Here is a tiny trained network, its code and every weight. The questions are about switching its units off for an input and a target symbol, where a switched-off unit gives its printed mean instead of its output.

import numpy as np


def w(rows, s, z=0):
    codes = np.array(rows[::2]) - 128.0
    scale = np.full(codes.shape[1], s)
    scale[-1] = z or s
    return codes * scale


def norm(h):
    return h / np.sqrt((h * h).mean(-1, keepdims=True) + 1e-5)


def f(y):
    return y / 2 * (1 + np.tanh(0.7978845608 * (y + 0.044715 * y**3)))


def softmax(a):
    e = np.exp(a - a.max(-1, keepdims=True))
    return e / e.sum(-1, keepdims=True)


def log_softmax(a):
    a = a - a.max(-1, keepdims=True)
    return a - np.log(np.exp(a).sum(-1, keepdims=True))


def net(x, mask):
    ids = ['αγδεθλξπστψω'.index(c) for c in x.split()]
    T = len(ids)
    res = E[ids] + P[:T]
    r = norm(res)
    for j in range(2):
        rows = slice(3 * j, 3 * j + 3)
        q, k, v = (r @ M[0][rows].T for M in (Q, K, V))
        z = softmax(np.where(np.tri(T) > 0, q @ k.T / 3**0.5, -1e9)) @ v
        o = O[0][rows]
        res = res + np.where(mask[j], z, o[:, -1]) @ o[:, :-1]
    y = f(norm(res) @ A[0][:, :-1].T + A[0][:, -1])
    res = res + np.where(mask[2:6], y, B[0][:, -1]) @ B[0][:, :-1]
    return log_softmax(norm(res)[-1] @ U[:, :-1].T + U[:, -1])


Q, K, V, O, A, B = {}, {}, {}, {}, {}, {}
E = w([
[194,191,105,133,62],'α',
[155,164,130,129,99],'γ',
[205,148,120,217,115],'δ',
[73,69,91,84,89],'ε',
[205,128,57,244,130],'θ',
[144,141,90,227,130],'λ',
[157,97,217,87,72],'ξ',
[66,214,155,185,106],'π',
[87,87,180,191,144],'σ',
[118,121,143,51,251],'τ',
[115,122,35,173,101],'ψ',
[149,149,172,133,153],'ω',
],0.021)
P = w([
[226,147,86,254,122],'0',
[182,111,99,235,133],'1',
[172,105,113,231,150],'2',
[153,95,124,221,154],'3',
[142,84,138,213,162],'4',
[128,74,143,211,173],'5',
[128,70,160,220,191],'6',
],0.0074)
Q[0] = w([
[125,197,24,177,229],'H0',
[84,123,127,81,186],'H0',
[110,84,99,228,83],'H0',
[5,157,145,143,158],'H1',
[98,34,154,175,214],'H1',
[86,83,202,216,68],'H1',
],0.02)
K[0] = w([
[145,158,25,144,249],'H0',
[150,111,43,187,118],'H0',
[33,125,185,143,178],'H0',
[25,183,121,82,169],'H1',
[133,102,194,111,199],'H1',
[71,157,220,137,156],'H1',
],0.021)
V[0] = w([
[3,179,172,198,115],'H0',
[138,38,176,187,150],'H0',
[115,142,34,129,191],'H0',
[102,233,70,119,210],'H1',
[240,100,147,74,184],'H1',
[111,79,57,110,131],'H1',
],0.016)
O[0] = w([
[34,208,189,138,74,187],'H0',
[115,72,182,157,200,255],'H0',
[93,116,5,168,133,144],'H0',
[19,151,137,161,63,136],'H1',
[91,30,146,73,137,149],'H1',
[44,113,112,98,194,51],'H1',
],0.013,0.008)
A[0] = w([
[131,92,10,68,184,248],'N0',
[125,67,134,140,21,68],'N1',
[191,166,114,185,8,109],'N2',
[209,9,174,139,8,48],'N3',
],0.013,0.0018)
B[0] = w([
[94,156,198,26,122,255],'N0',
[104,149,88,225,156,161],'N1',
[154,175,148,3,173,222],'N2',
[57,92,70,150,7,242],'N3',
],0.013,0.0072)
U = w([
[167,137,97,35,68,72],'α',
[150,131,104,38,42,3],'γ',
[166,90,122,158,83,62],'δ',
[93,118,148,10,208,236],'ε',
[164,86,66,152,202,116],'θ',
[131,174,96,181,185,135],'λ',
[243,70,190,81,126,189],'ξ',
[83,224,198,98,73,164],'π',
[175,118,250,164,185,132],'σ',
[87,77,113,98,158,119],'τ',
[56,149,16,94,156,12],'ψ',
[86,65,156,152,17,67],'ω',
],0.011,0.0032)

Each question gives the input, a string of symbols that net reads in full, and the target symbol t.
The units are the heads (3 rows each of Q, K, V and O) and the neurons (one row each of A and B). Each row of codes is followed by its name. A weight is (code - 128) times the scale printed after its matrix; where a second scale follows, it is the last column's (O, A, B and U).
mask holds one flag per unit, heads first, then neurons. A switched-off unit (its flag False) gives its mean, the last column of its rows in O or B, instead of its output. The means were averaged over made-up inputs and are rounded, as every weight is.
A unit's drop is (log p(t) with every unit on - log p(t) with that unit switched off) / (log p(t) with every unit on - log p(t) with every unit switched off).
The circuit of an input: a set's keep is (log p(t) with only the set's units on - log p(t) with every unit switched off) / (log p(t) with every unit on - log p(t) with every unit switched off). Starting from all 6 units, units are removed one at a time, each time the one whose removal leaves the highest keep (on an exact tie, the one counted first), for as long as the keep stays at least 0.8.
circuit, biggest first: the units of the circuit, biggest drop first
unit that matters most: the unit with the biggest drop
k most important neurons: the k neurons with the biggest drops, biggest first
heads that matter: for each layer, one digit per head in row order, 1 if its drop is at least 0.15 and else 0, layers parted by /
drop when u is switched off: that unit's drop, to one decimal
input ε θ γ, target γ: circuit, biggest first -> [N2, N3, H0]
input ω σ α λ ε, target σ: circuit, biggest first -> [H0, H1]
input π ψ ω ε α, target ω: unit that matters most -> N3
input τ π π ε γ, target α: circuit, biggest first -> [H0, N0]
input ψ ε λ, target λ: circuit, biggest first -> [H1, N0]
input ψ γ τ ω α π, target λ: circuit, biggest first -> [H0, H1]
input τ ε σ γ, target α: circuit, biggest first -> [N0, H0]
input δ ε α, target α: circuit, biggest first -> [N2, H0, N3]
input ε ω ε σ ε δ α, target σ: heads that matter -> 10
input ε α α, target α: heads that matter -> 10
input γ ξ ε λ, target ξ: heads that matter -> 01
input γ α ω ε ε ω α, target ω: heads that matter -> 11
input α α λ ψ θ γ λ, target λ: circuit, biggest first -> [N0, H1]
input θ λ π π ξ π ε, target π: heads that matter -> 01
input θ ε π ε π ε δ, target π: heads that matter -> 10
input π ε σ ω θ ε γ, target ω: 3 most important neurons -> [N3, N0, N2]
input ω ε ψ σ ε ξ, target ξ: heads that matter -> 11
input π ψ θ ξ ξ γ, target ξ: circuit, biggest first -> [H1]
input α δ ξ, target ξ: heads that matter -> 01
input σ ε θ, target σ: heads that matter -> 10
input ε λ π ε, target π: heads that matter -> 00
input θ ω ψ θ ε θ, target ω: heads that matter -> 01
input ψ θ δ ψ, target ψ: drop when H0 is switched off -> 1.0
input ε ψ ε ω θ ε δ, target ω: drop when H1 is switched off -> 0.7
